Below is a small trained network, with its code and all its weights. Each question gives an input and a target symbol and asks what happens when units are switched off, that is, made to give their printed mean instead of their output.

import numpy as np


def w(rows, s, z=0):
    codes = np.array(rows[::2]) - 128.0
    scale = np.full(codes.shape[1], s)
    scale[-1] = z or s
    return codes * scale


def f(y):
    return y / 2 * (1 + np.tanh(0.7978845608 * (y + 0.044715 * y**3)))


def softmax(a):
    e = np.exp(a - a.max(-1, keepdims=True))
    return e / e.sum(-1, keepdims=True)


def log_softmax(a):
    a = a - a.max(-1, keepdims=True)
    return a - np.log(np.exp(a).sum(-1, keepdims=True))


def net(x, mask):
    ids = ['αβγδεζηθλμξπσφ'.index(c) for c in x.split()]
    T = len(ids)
    res = E[ids] + P[:T]
    r = res
    for j in range(2):
        rows = slice(3 * j, 3 * j + 3)
        q, k, v = (r @ M[0][rows].T for M in (Q, K, V))
        z = softmax(np.where(np.tri(T) > 0, q @ k.T / 3**0.5, -1e9)) @ v
        o = O[0][rows]
        res = res + np.where(mask[j], z, o[:, -1]) @ o[:, :-1]
    y = f(res @ A[0][:, :-1].T + A[0][:, -1])
    res = res + np.where(mask[2:14], y, B[0][:, -1]) @ B[0][:, :-1]
    return log_softmax(res[-1] @ U[:, :-1].T + U[:, -1])


Q, K, V, O, A, B = {}, {}, {}, {}, {}, {}
E = w([
[185,160,71,101,174,176,191,205],'α',
[153,18,197,99,138,88,140,124],'β',
[64,121,91,115,85,123,117,124],'γ',
[112,178,169,151,119,98,51,117],'δ',
[57,175,137,139,113,121,109,153],'ε',
[34,79,50,122,173,97,188,102],'ζ',
[42,160,146,146,111,129,123,175],'η',
[116,177,57,65,101,102,87,96],'θ',
[146,80,72,87,93,104,61,93],'λ',
[221,85,183,72,118,146,9,130],'μ',
[132,164,132,133,130,105,65,154],'ξ',
[95,140,132,133,105,109,86,127],'π',
[165,169,92,233,191,113,141,64],'σ',
[138,189,183,96,33,185,148,41],'φ',
],0.013)
P = w([
[89,84,128,121,209,150,61,80],'0',
[122,41,2,218,18,216,57,159],'1',
[132,96,52,214,7,211,86,139],'2',
[198,233,202,35,247,48,92,99],'3',
[151,206,128,92,177,92,149,170],'4',
[103,20,44,198,36,234,124,143],'5',
[112,203,97,178,101,164,191,171],'6',
[180,159,164,95,169,98,133,115],'7',
[160,187,100,121,133,134,159,137],'8',
],0.0053)
Q[0] = w([
[125,222,95,66,134,97,128,184],'h1',
[130,75,183,86,19,231,151,113],'h1',
[107,172,4,251,15,202,77,129],'h1',
[191,88,76,183,92,181,135,111],'h2',
[123,145,159,61,254,19,193,110],'h2',
[44,122,165,83,67,108,20,175],'h2',
],0.0075)
K[0] = w([
[126,163,101,145,83,175,180,186],'h1',
[137,120,196,51,112,133,98,116],'h1',
[131,252,179,122,176,104,203,112],'h1',
[142,133,158,141,205,143,153,105],'h2',
[109,92,72,196,59,149,122,152],'h2',
[104,105,165,36,86,93,95,138],'h2',
],0.011)
V[0] = w([
[32,140,130,72,93,144,83,218],'h1',
[102,96,224,132,95,82,15,72],'h1',
[136,178,130,107,117,85,70,33],'h1',
[35,246,56,113,118,121,193,119],'h2',
[54,87,181,197,81,173,180,140],'h2',
[102,207,254,176,171,116,125,205],'h2',
],0.0069)
O[0] = w([
[127,92,128,143,203,213,103,17,4],'h1',
[130,183,158,68,147,126,219,72,4],'h1',
[191,228,119,161,76,101,214,102,161],'h1',
[95,153,39,210,110,74,104,85,188],'h2',
[38,109,72,22,136,139,155,86,50],'h2',
[71,253,124,50,122,183,44,119,64],'h2',
],0.0066,0.0036)
A[0] = w([
[165,1,157,168,51,149,156,113,183],'n1',
[216,188,205,83,85,158,54,114,152],'n2',
[102,169,73,231,154,115,82,129,234],'n3',
[164,9,76,126,228,144,158,208,140],'n4',
[105,165,86,131,148,185,117,184,173],'n5',
[104,168,90,49,32,56,24,155,133],'n6',
[23,7,107,114,145,132,191,72,253],'n7',
[74,107,129,138,51,59,171,121,148],'n8',
[164,160,137,117,109,229,55,91,172],'n9',
[175,62,123,79,48,107,17,113,183],'n10',
[209,195,86,111,183,126,226,142,181],'n11',
[214,126,219,88,83,204,26,151,76],'n12',
],0.0056,0.0029)
B[0] = w([
[156,160,188,92,147,93,191,100,156],'n1',
[62,177,93,185,147,164,237,162,143],'n2',
[162,91,116,147,110,101,50,52,254],'n3',
[158,180,150,1,13,190,163,135,175],'n4',
[167,107,141,74,108,139,68,123,158],'n5',
[36,162,222,124,64,139,93,194,159],'n6',
[95,105,66,3,195,78,186,118,138],'n7',
[169,179,98,85,111,50,160,161,147],'n8',
[110,142,116,156,172,195,180,96,139],'n9',
[29,112,179,159,140,131,168,157,158],'n10',
[156,72,132,188,116,225,73,162,182],'n11',
[66,82,74,217,180,140,225,179,138],'n12',
],0.0059,0.0079)
U = w([
[122,160,113,130,159,146,136,131,62],'α',
[98,103,115,178,177,154,193,182,128],'β',
[124,98,120,130,133,113,133,127,36],'γ',
[102,149,113,112,137,157,108,84,131],'δ',
[65,2,163,161,135,120,71,162,61],'ε',
[102,109,27,106,161,77,185,148,118],'ζ',
[209,101,103,193,142,74,110,69,193],'η',
[169,75,218,94,123,87,170,107,255],'θ',
[122,140,126,116,145,132,137,116,84],'λ',
[130,223,178,123,85,181,168,66,126],'μ',
[104,177,173,109,89,48,131,202,143],'ξ',
[126,142,120,116,110,125,149,120,35],'π',
[191,106,108,86,126,226,113,185,192],'σ',
[73,130,103,113,161,161,100,86,185],'φ',
],0.007,0.0022)

Each question gives the input, a string of symbols that net reads in full, and the target symbol t.
The units are the heads (3 rows each of Q, K, V and O) and the neurons (one row each of A and B). Each row of codes is followed by its name. A weight is (code - 128) times the scale printed after its matrix; where a second scale follows, it is the last column's (O, A, B and U).
mask holds one flag per unit, heads first, then neurons. A switched-off unit (its flag False) gives its mean, the last column of its rows in O or B, instead of its output. The means were averaged over made-up inputs and are rounded, as every weight is.
A unit's drop is (log p(t) with every unit on - log p(t) with that unit switched off) / (log p(t) with every unit on - log p(t) with every unit switched off).
The circuit of an input: a set's keep is (log p(t) with only the set's units on - log p(t) with every unit switched off) / (log p(t) with every unit on - log p(t) with every unit switched off). Starting from the 12 units with the biggest drops (on a tie, the unit counted first), units are removed one at a time, each time the one whose removal leaves the highest keep (on an exact tie, the one counted first), for as long as the keep stays at least 0.8.
circuit, biggest first: the units of the circuit, biggest drop first
unit that matters most: the unit with the biggest drop
k most important neurons: the k neurons with the biggest drops, biggest first
heads that matter: for each layer, one digit per head in row order, 1 if its drop is at least 0.15 and else 0, layers parted by /
drop of u: that unit's drop, to one decimal
input σ σ π σ θ ε, target ξ: heads that matter -> 10
input β α π σ σ α θ, target ξ: circuit, biggest first -> n6, h1
input σ β θ δ η α α, target σ: circuit, biggest first -> n4, h1
input α η ξ θ, target φ: circuit, biggest first -> h1, h2
input θ θ ζ σ σ π, target ξ: heads that matter -> 10
input λ ξ φ θ ξ θ, target η: heads that matter -> 11
input α σ σ σ γ, target ξ: most important neuron -> n6
input α α α δ, target ε: heads that matter -> 10
input θ σ μ α α α ζ, target ζ: heads that matter -> 01
input η α α μ, target β: heads that matter -> 00
input θ α α η, target ε: heads that matter -> 10
input α ξ ξ, target ε: circuit, biggest first -> h1, n10
input σ σ σ σ σ σ λ, target ξ: circuit, biggest first -> h1, n6
input σ η δ, target ξ: heads that matter -> 10
input γ σ θ δ δ δ, target μ: heads that matter -> 11
input σ α η θ σ π, target η: unit that matters most -> h2
input φ γ μ η δ φ, target μ: circuit, biggest first -> h1, h2
input φ ξ θ θ ξ, target η: circuit, biggest first -> h1, h2, n4
input σ λ α λ, target θ: 2 most important neurons -> n1, n4
input σ β ξ η σ σ α, target σ: circuit, biggest first -> n4, n5, h1
input σ λ σ δ δ γ, target μ: unit that matters most -> h1
input σ γ η σ η ε, target ξ: circuit, biggest first -> h1, n6, h2
input φ σ σ σ θ, target ξ: circuit, biggest first -> h1, n6
input μ ε λ, target β: heads that matter -> 01
input ζ σ σ μ σ δ, target β: circuit, biggest first -> h2, n12, n2
input α σ α α ξ, target ε: heads that matter -> 10
input σ ξ σ σ δ δ, target ξ: drop of h1 -> 0.7
input μ α β ε, target ε: drop of n4 -> -0.1
